[[ 23  29  45  19  24  40  36]
 [ 34 -31 -34 -12 -25 -25  39]
 [-19 -15 -41  16  40 -33   5]
 [-34  44  20 -15 -17 -22  24]
 [-12   5 -22 -45  -1 -35  19]
 [ 39  30 -10   9  11 -37  35]] out 24

[[-16   5  -2 -38  35   1  17  22 -17 -10  12  -2  -2 -19]
 [ 13  16  10  -5   4  18  19 -23   2  20 -22 -21  15  23]
 [-14  -6  -4 -18  15  -7 -19 -15  26  18 -27  15   2  31]
 [ 30  -1   2 -17   0   8  -1   7  39   4 -18  15 -24  -3]
 [-14  -7  -2   7  27  -4 -13 -10  -9 -13  24  30   5   5]
 [ 35  15   4   3  23 -16 -16 -15 -10 -10  -4  29  -2   2]
 [ 13 -17 -12 -15 -30  -7   0 -13 -12   1  18  16  14  10]
 [ 23  10   3 -11  -7  14  23  -8 -22   2  16 -21  40  13]
 [ 14  -7   2  26  14  -1   3  10  -3 -13   5 -15  -5 -17]
 [-18  11   3  19 -19  -3  -1 -18  -8   2   8   2  29  29]] out 13

[[-10  20  -6  17 -26 -14 -16 -11  -3]
 [ 36  36 -21   5 -15  28 -26   3  20]
 [ 23 -37 -21 -22   9  -3   8 -10   9]
 [-38  24 -17 -12 -16  31 -30 -22  34]
 [ 20 -29  13  12   1   3  -8 -31 -15]] out 9

[[ -7  10  -8 -18   0  -3  -8 -14   1   0]
 [-12  18 -14 -33   1  -4 -15 -24   3   2]
 [-14  22 -16 -39   0  -5 -17 -29   3   1]
 [ 16 -25  19  44   0   6  20  33  -4  -1]
 [ -9  14 -10 -24   0  -4 -10 -18   2   0]
 [-15  23 -18 -42   0  -5 -19 -31   4   1]
 [ -9  15 -11 -27   1  -3 -12 -19   2   1]] out 0

[[ 21   5   7   8   3  -3  -6  -6  -9]
 [ -7  -8  -2   4   5   2   8  10  17]
 [-41 -35 -33 -25 -19 -15  -8  -2   4]
 [-11  -9  -7  -4  -4  -7  -5 -10 -10]
 [-18 -18 -19 -18 -15 -15 -10 -12  -6]
 [-28 -25  -9  -5   0   9  11  14  17]
 [-34 -35 -32 -24 -17 -10  -5   2   6]
 [-10  -7 -11 -10 -12 -13 -15 -15 -18]
 [  9   7  17  10   5   8   7   5  -1]] out 6

[[  0   7 -20  23  18  30  19 -14  22]
 [  5 -25 -20  -5  -9   3  26  13   2]
 [ 13   4  20 -18   2  -9  -3   6 -13]
 [ 21  16  19   9  34   4  25  -1 -14]
 [-18 -14  -9  16   9  -3  -1  15  -6]
 [  9 -14  -2   6  27 -11  13  24   4]
 [-16  12  23   9  15  -8 -21   1 -15]] out -6

[[-31 -24  12 -34 -15 -18]
 [ -3  18 -12  -9 -18 -34]
 [-18   4  26  -4 -10 -18]
 [-35 -19  21 -29  33 -20]
 [ 16 -32 -16  -9 -14 -35]] out -18

[[  6   8 -14   9  -9  34 -14  -2 -15   1 -16]
 [  5   4   7   3   9   8 -29 -15  10  -2  -2]
 [  8   7  -7   7  -3 -18 -11 -16  -6   3 -13]
 [-22 -23  -6 -20  -2   1   4  -6 -14 -26 -16]
 [ 28  24 -21  26 -21  -1  -1   1 -24  16 -20]] out -13

[[-13  -2   2 -16 -13  11  -1 -14  11   7   6   0  -7   0  -6]
 [  5   9  14   5 -10 -11 -12   9   5 -13  -5  -4  12  -3   5]
 [ 14  -7  -9 -13  10  -4   9 -12  11   9   7  -5   1   3  -9]
 [  1  -3  -7   1   8   0   7  -1  -5   1  -2   1  -3   3   0]
 [ 41 -10  11   9   2 -23   3  -2  16  -5 -11 -11  15  -1   5]
 [ -6   0  -2   5   1   5   1   3  -8   0  -2   4  -4   0   3]
 [ 13  10  19  13 -10  -6 -19  13  10   3  11  -4  11 -10  -1]
 [ 17 -18  -6  23  12  -1  17   1 -14   5 -17   3  -8   2  12]
 [ -8  -9 -15  -6   9  14  13 -10  -6  15   5   5 -15   4  -4]
 [ -4   5   7   2  -8  -2  -6   4   1  -8  -4  -1   4  -1   3]
 [ 12   3   3  -6   1 -15  -2  -1   9 -11  -5  -7  11   2   0]
 [  6   1   1 -10  -1 -11   0  -5   8 -11  -7  -6   8   3   0]] out 3
---
[[ 16  -6  31  43]
 [ 17   4  13  30]
 [-18   0  -1 -18]] | 31

[[-29  10 -19 -16   9 -16 -44]
 [  2  -2  -3   3   1  -1   8]
 [  0   1  -5 -10   3  -7 -12]] | -16

[[-30  -6  32   7 -32   2]
 [-12  13  -2   3  16  21]
 [ 17   6 -19   6  45 -11]] | -32

[[ 12  -1  19  13 -35]
 [ 21 -38  34 -32 -22]
 [ -8  11 -44  18   2]] | 13

[[  6 -17   7 -18 -32 -23]
 [ 13 -14  10 -14 -21   3]
 [ 21  20  21  16  -5  36]] | -32

[[ 11  45  19  26]
 [-30  10 -11  33]
 [ 32  31  -2 -13]] | 19

[[ 38  -3  10 -19  -5]
 [  4  -9  -2  -8  22]
 [-23 -11  -4   5   7]] | -19

[[ 22 -25 -25 -28]
 [-22  28  12  39]
 [-18   7 -21  18]] | -25
---
((2, 5, 5, 6, 7), (4, 5, 7, 6, 7), (3, 4, 6, 3, 4)) value 6
((6833, 9356, 5925, 4506, 6276, 5917), (3413, 3457, 4853, 6546, 5852, 4170), (4438, 2628, 7015, 8059, 5142, 6082)) value 7015
((528, 311, 459, 635, 521, 541), (549, 20, 656, 739, 680, 819), (501, 573, 583, 404, 263, 794)) value 583
((4874, 9563, 4874, 5731), (3344, 6318, 3344, 2406), (4818, 9486, 4818, 5786)) value 4818
((375, 476, 355, 622, 349, 283, 562), (862, 405, 668, 566, 676, 630, 213), (812, 470, 645, 813, 651, 467, 281)) value 645
((-381, 672, 490, 510, -318), (849, -43, 818, -783, 318), (429, -225, 912, 460, -173)) value 912
((3050, 2209, 1147, 3232, 3692, 1708), (4473, 7870, 3154, 1513, 1806, 4286), (3340, 2174, 1345, 3379, 4085, 1868)) value 1345
---
[[12 23 -7 -5 27  4 23]
 [37 -4 25 -5 25 10 22]] gives 23, 37

[[-20   1 -27 -14  30  24   9]
 [-37 -24  -9  -7  41  27   2]] gives 9, -37

[ 13   1 -30  36] gives 36, 13

[[ 12  33 -21 -48  18  30]
 [ 16 -35 -16  -5   5 -16]] gives 30, 16

[ 15  31 -41  17  -5] gives -5, 15

[[ 27 -26 -21 -21  23 -22]
 [ 35  29 -15 -18  15  19]] gives -22, 35

[ 41  49   1   0 -41   0 -31] gives -31, 41
---
[[ 11  -5 -34  22 -32  34]
 [-25 -39  -2  41   1  -2]
 [ 24  23 -19 -17 -20  24]] ans = 11

[[ 13  32  23  -6  28  22]
 [ 35  22  -8   3   0  -9]
 [ -5 -18  -2 -46  21  15]] ans = 13

[[-28  41 -30 -11  41]
 [-18  -2  -2  21  10]
 [  1  -5   4  44   5]] ans = -28

[[ 12   7  16  -2 -24 -18]
 [-31 -26 -22 -24 -40  -3]
 [-29 -33 -37  -3  13  26]] ans = 12

[[  8  11 -38  20 -15]
 [  1   1  -3   2  -1]
 [  3   3 -12   6  -5]] ans = 8

[[  2  -7 -10 -14]
 [-25 -34 -22 -20]
 [ -5 -16 -19 -12]] ans = 2

[[ -7 -23  15 -27 -26]
 [ 30 -12  -7 -16 -14]
 [ 12  20 -38  22  23]] ans = -7

[[ -6  -3  22  -5]
 [  2  -1   1   2]
 [  0 -13  13  47]] ans = -6

[[ 35  18 -17 -23   1]
 [-17  -9  28  25  43]
 [ 34 -41 -39 -16  18]] ans = 35

[[ 11   5  13 -15  -1   5  -4]
 [-47   5 -30 -12  17 -23   4]
 [  5  18 -21 -21  22 -13   2]] ans = 11
---
[5 9 8 8 4 2] ==> 5

[[114  75 115 120 181 119 109]
 [118  17 120 108 197 113 119]
 [ 92  44  97 145 149 146 116]] ==> 114

[2386 8144 8814 9315 3422] ==> 2386

[6 1 7 1 7] ==> 6

[ 3 37 82 43 24] ==> 3

[5 7 8 5 5 7 2] ==> 5

[2 7 8 1 1] ==> 2
---
[ 40 -10   1 -16  13  17] → 13

[ 9 40  5 -9  3] → 5

[[-27   3 -38  -4]
 [-29  -6 -26 -17]] → -6

[-36 -33 -14  22] → -33

[[ -3  -1 -17  17   1  16  -2]
 [-39  -7   0   6   1   0  -4]] → 6

[[ 10  29  31   2  -3  17]
 [ 16   6  19  14 -36  37]
 [-43 -18 -40 -22  14  -9]] → 29

[-8 37  3  1 22] → 3

[-37 -23  -3  24  37] → -3

[-15 -30  -1 -17  40] → -15

[-37 -12 -10   0  22] → -10
---
[[ 29 -36 -13  -1  32]
 [ 31  -6  22   9  42]
 [-32  29  25  13 -25]]: -32

[[ 21   0   8 -10 -39 -30  13]
 [  8 -20  -1  -8   3   2  11]]: -30

[[25 13 12 33 22 19]
 [29 47 20  0 25 14]]: 12

[ 30  16 -48  13  29]: 13

[ 4  3 39  1  8]: 3

[[-15  -5 -35   3   5 -23]
 [  8  -3   4   0   5 -13]]: -23

[[ 20  12  24  34  24  -6]
 [  1  22   8  25  26 -16]
 [ 17  20  23  39  31 -12]]: -12
---
[[-14.05, -14.67, -18.58, -1.97, -13.64], [19.47, -5.79, -8.74, -0.29, 0.93]] Answer: -1.97
[[-0.18, -0.04, 0.00, -0.01], [0.17, 0.20, -0.08, -0.09], [0.14, 0.16, -0.20, -0.23]] Answer: -0.08
[[0.804, -1.179, 1.194, -1.669], [-0.336, -0.505, 0.008, -0.750], [-1.456, -0.762, -1.916, -0.992]] Answer: 0.008
[[0.09, -0.09, -0.08, -0.07, 0.10, 0.13], [0.00, -0.15, 0.16, -0.05, 0.10, 0.14]] Answer: 0.10
[[9.95, -11.31, 12.40, 2.90], [2.30, 1.79, -20.80, -20.49]] Answer: 12.40
[[14.21, -14.44, -4.63, -0.29, -1.41, -17.68], [-16.38, 7.65, 7.35, -8.94, -2.96, 0.81]] Answer: -1.41
